Below are the code and all the weights of a small trained network. Each question names an input and a target symbol and asks about switching units off, where a switched-off unit gives its printed mean instead of its output.

import numpy as np


def w(rows, s, z=0):
    codes = np.array(rows[::2]) - 128.0
    scale = np.full(codes.shape[1], s)
    scale[-1] = z or s
    return codes * scale


def norm(h):
    return h / np.sqrt((h * h).mean(-1, keepdims=True) + 1e-5)


def f(y):
    return y / 2 * (1 + np.tanh(0.7978845608 * (y + 0.044715 * y**3)))


def softmax(a):
    e = np.exp(a - a.max(-1, keepdims=True))
    return e / e.sum(-1, keepdims=True)


def log_softmax(a):
    a = a - a.max(-1, keepdims=True)
    return a - np.log(np.exp(a).sum(-1, keepdims=True))


def net(x, mask):
    ids = ['ΓΔΘαλφ'.index(c) for c in x.split()]
    T = len(ids)
    res = E[ids] + P[:T]
    u = 0
    for l in range(2):
        r = norm(res)
        for j in range(2):
            rows = slice(2 * j, 2 * j + 2)
            q, k, v = (r @ M[l][rows].T for M in (Q, K, V))
            z = softmax(np.where(np.tri(T) > 0, q @ k.T / 2**0.5, -1e9)) @ v
            o = O[l][rows]
            res = res + np.where(mask[u + j], z, o[:, -1]) @ o[:, :-1]
        u += 2
        y = f(norm(res) @ A[l][:, :-1].T + A[l][:, -1])
        res = res + np.where(mask[u : u + 8], y, B[l][:, -1]) @ B[l][:, :-1]
        u += 8
    return log_softmax(norm(res)[-1] @ U[:, :-1].T + U[:, -1])


Q, K, V, O, A, B = {}, {}, {}, {}, {}, {}
E = w([
[165,150,82,28,124,7,188,125],'Γ',
[102,142,76,198,229,101,107,218],'Δ',
[170,222,61,109,151,151,163,69],'Θ',
[71,200,40,125,83,193,101,120],'α',
[126,70,194,140,161,171,140,255],'λ',
[188,127,102,66,139,88,55,39],'φ',
],0.0091)
P = w([
[159,171,226,89,120,133,93,53],'0',
[137,196,71,91,150,116,126,201],'1',
[158,166,132,137,78,116,136,66],'2',
[16,50,97,37,197,149,105,35],'3',
[132,170,75,105,138,121,128,218],'4',
[155,147,124,155,85,108,128,77],'5',
[68,48,102,45,177,166,143,47],'6',
[124,141,78,114,129,117,121,230],'7',
[159,127,117,159,72,108,131,88],'8',
[100,61,95,48,165,155,141,49],'9',
[156,94,97,110,125,124,114,249],'10',
[150,99,118,167,64,117,114,118],'11',
[103,28,75,77,186,161,100,106],'12',
[153,148,84,89,143,107,118,228],'13',
],0.011)
Q[0] = w([
[138,115,122,71,81,157,116,102],'L0H0',
[87,65,204,209,114,107,152,26],'L0H0',
[196,216,171,198,2,124,96,190],'L0H1',
[71,103,168,93,213,126,156,63],'L0H1',
],0.0085)
K[0] = w([
[128,119,107,77,107,140,148,54],'L0H0',
[166,49,1,147,89,183,168,190],'L0H0',
[85,191,169,179,145,115,186,136],'L0H1',
[132,83,60,163,139,131,166,150],'L0H1',
],0.0087)
V[0] = w([
[139,124,172,113,98,118,37,149],'L0H0',
[23,128,254,188,187,101,113,123],'L0H0',
[77,179,97,144,220,170,156,95],'L0H1',
[43,137,123,24,179,154,185,171],'L0H1',
],0.0071)
O[0] = w([
[75,127,2,90,143,192,252,168,233],'L0H0',
[132,137,116,67,20,100,120,86,25],'L0H0',
[207,112,113,116,110,161,80,159,250],'L0H1',
[192,91,69,101,48,241,24,176,249],'L0H1',
],0.0063,0.0023)
A[0] = w([
[192,80,127,171,105,74,194,30,51],'L0N0',
[178,186,89,218,73,102,115,107,143],'L0N1',
[103,188,157,147,88,35,157,90,79],'L0N2',
[170,97,124,143,140,176,155,63,187],'L0N3',
[132,122,169,125,125,108,212,189,100],'L0N4',
[9,25,182,120,143,138,140,2,41],'L0N5',
[103,155,141,225,96,209,102,68,6],'L0N6',
[170,132,128,140,131,161,145,188,190],'L0N7',
],0.0086,0.0024)
B[0] = w([
[58,59,142,61,114,124,148,124,161],'L0N0',
[152,153,124,155,117,162,135,196,240],'L0N1',
[180,152,89,159,105,94,153,130,145],'L0N2',
[92,76,127,89,172,164,115,122,197],'L0N3',
[91,145,97,179,141,204,106,148,175],'L0N4',
[115,155,142,227,184,63,126,6,163],'L0N5',
[135,87,82,115,97,162,135,154,182],'L0N6',
[59,173,149,108,115,64,116,84,255],'L0N7',
],0.011,0.0035)
Q[1] = w([
[73,2,69,36,214,208,28,35],'L1H0',
[54,45,239,158,133,111,177,130],'L1H0',
[177,243,92,89,157,91,53,224],'L1H1',
[193,55,120,150,53,180,113,126],'L1H1',
],0.0081)
K[1] = w([
[98,26,210,161,74,132,150,254],'L1H0',
[121,86,214,136,154,143,104,71],'L1H0',
[131,250,213,69,12,177,156,78],'L1H1',
[105,170,64,139,107,123,115,179],'L1H1',
],0.0084)
V[1] = w([
[55,155,150,88,147,102,28,144],'L1H0',
[36,127,196,64,154,135,160,130],'L1H0',
[103,133,53,108,94,136,3,138],'L1H1',
[124,104,158,150,125,195,82,130],'L1H1',
],0.0068)
O[1] = w([
[65,100,151,116,98,90,46,114,184],'L1H0',
[146,104,123,76,113,115,131,90,119],'L1H0',
[82,127,129,114,129,88,211,67,252],'L1H1',
[172,120,69,252,137,162,113,127,102],'L1H1',
],0.013,0.003)
A[1] = w([
[87,83,103,81,148,163,144,99,77],'L1N0',
[141,143,161,188,106,102,49,112,185],'L1N1',
[63,143,250,93,163,143,109,86,251],'L1N2',
[187,145,123,115,127,34,106,74,133],'L1N3',
[138,180,120,190,127,117,220,147,68],'L1N4',
[138,195,147,121,108,77,143,182,215],'L1N5',
[99,146,130,165,39,114,130,194,169],'L1N6',
[87,189,100,75,132,141,176,148,137],'L1N7',
],0.011,0.0026)
B[1] = w([
[126,180,199,138,120,116,103,198,219],'L1N0',
[86,237,155,150,199,109,161,179,140],'L1N1',
[114,97,64,130,116,95,113,69,201],'L1N2',
[129,144,128,206,145,160,159,129,152],'L1N3',
[144,114,146,128,125,90,51,118,168],'L1N4',
[122,125,192,154,65,148,143,105,203],'L1N5',
[246,143,128,124,141,130,149,72,220],'L1N6',
[95,88,113,163,173,139,117,135,254],'L1N7',
],0.012,0.0078)
U = w([
[70,130,167,116,60,136,254,117,148],'Γ',
[139,197,235,165,107,119,99,151,223],'Δ',
[47,103,145,138,152,236,177,196,74],'Θ',
[196,105,62,84,136,177,137,139,254],'α',
[67,118,104,198,171,104,171,43,17],'λ',
[82,108,161,69,49,119,44,120,157],'φ',
],0.0093,0.0017)

Each question gives the input, a string of symbols that net reads in full, and the target symbol t.
The units are the heads (2 rows each of Q, K, V and O) and the neurons (one row each of A and B). Each row of codes is followed by its name. A weight is (code - 128) times the scale printed after its matrix; where a second scale follows, it is the last column's (O, A, B and U).
mask holds one flag per unit, layer by layer, with each layer's heads first. A switched-off unit (its flag False) gives its mean, the last column of its rows in O or B, instead of its output. The means were averaged over made-up inputs and are rounded, as every weight is.
A unit's drop is (log p(t) with every unit on - log p(t) with that unit switched off) / (log p(t) with every unit on - log p(t) with every unit switched off).
The circuit of an input: a set's keep is (log p(t) with only the set's units on - log p(t) with every unit switched off) / (log p(t) with every unit on - log p(t) with every unit switched off). Starting from the 12 units with the biggest drops (on a tie, the unit counted first), units are removed one at a time, each time the one whose removal leaves the highest keep (on an exact tie, the one counted first), for as long as the keep stays at least 0.8.
circuit, biggest first: the units of the circuit, biggest drop first
k most important neurons: the k neurons with the biggest drops, biggest first
k most important neurons of layer l: the k neurons of layer l with the biggest drops, biggest first
heads that matter: for each layer, one digit per head in row order, 1 if its drop is at least 0.15 and else 0, layers parted by /
input Θ α α λ α λ Δ, target φ: heads that matter -> 01 / 00
input Θ α α α Γ Δ Δ λ, target Δ: most important neuron of layer 1 -> L1N6
input Γ λ Δ α, target φ: circuit, biggest first -> L0H1, L1N0
input φ λ α Γ α α Γ Θ φ Δ Γ, target Θ: 3 most important neurons of layer 1 -> L1N7, L1N2, L1N5
input Θ Θ α λ λ λ Γ Γ, target Δ: circuit, biggest first -> L1H1, L1N5, L0H0
input λ α α α Γ α α Θ α Δ λ Γ, target Γ: heads that matter -> 00 / 01
input Γ φ φ λ α Δ Δ, target Θ: heads that matter -> 01 / 10
input Δ φ λ α Δ, target Γ: 2 most important neurons of layer 1 -> L1N5, L1N0
input Θ Θ α Δ Γ φ Θ λ α λ φ, target Δ: heads that matter -> 01 / 01
input Δ φ λ λ Δ α Θ, target Θ: heads that matter -> 01 / 10
input Γ Δ Γ Γ Θ φ, target φ: 2 most important neurons -> L1N0, L1N2
input α α α Θ α λ λ Γ Δ φ Γ α, target α: circuit, biggest first -> L1N6, L0N6
input α α λ φ α α α Γ, target λ: heads that matter -> 00 / 01
input λ α φ λ λ λ Θ, target φ: heads that matter -> 01 / 10
input α λ α Δ Δ, target λ: circuit, biggest first -> L1H1
input Γ α λ φ α Θ Γ Γ φ α Θ, target φ: heads that matter -> 00 / 01
input Δ φ Δ α α, target Γ: heads that matter -> 10 / 01
input α Γ Θ α Θ α λ Δ λ λ φ λ φ, target λ: circuit, biggest first -> L0N5, L0H1
input λ Δ α φ λ α Γ Δ Θ φ φ Θ, target Θ: 2 most important neurons -> L0N0, L0N3
input λ φ φ α Δ, target α: 3 most important neurons -> L1N6, L1N0, L0N5
input α Γ λ α α Θ α Δ, target λ: 2 most important neurons -> L0N4, L1N0
input φ α λ Θ φ, target Θ: most important neuron of layer 0 -> L0N4
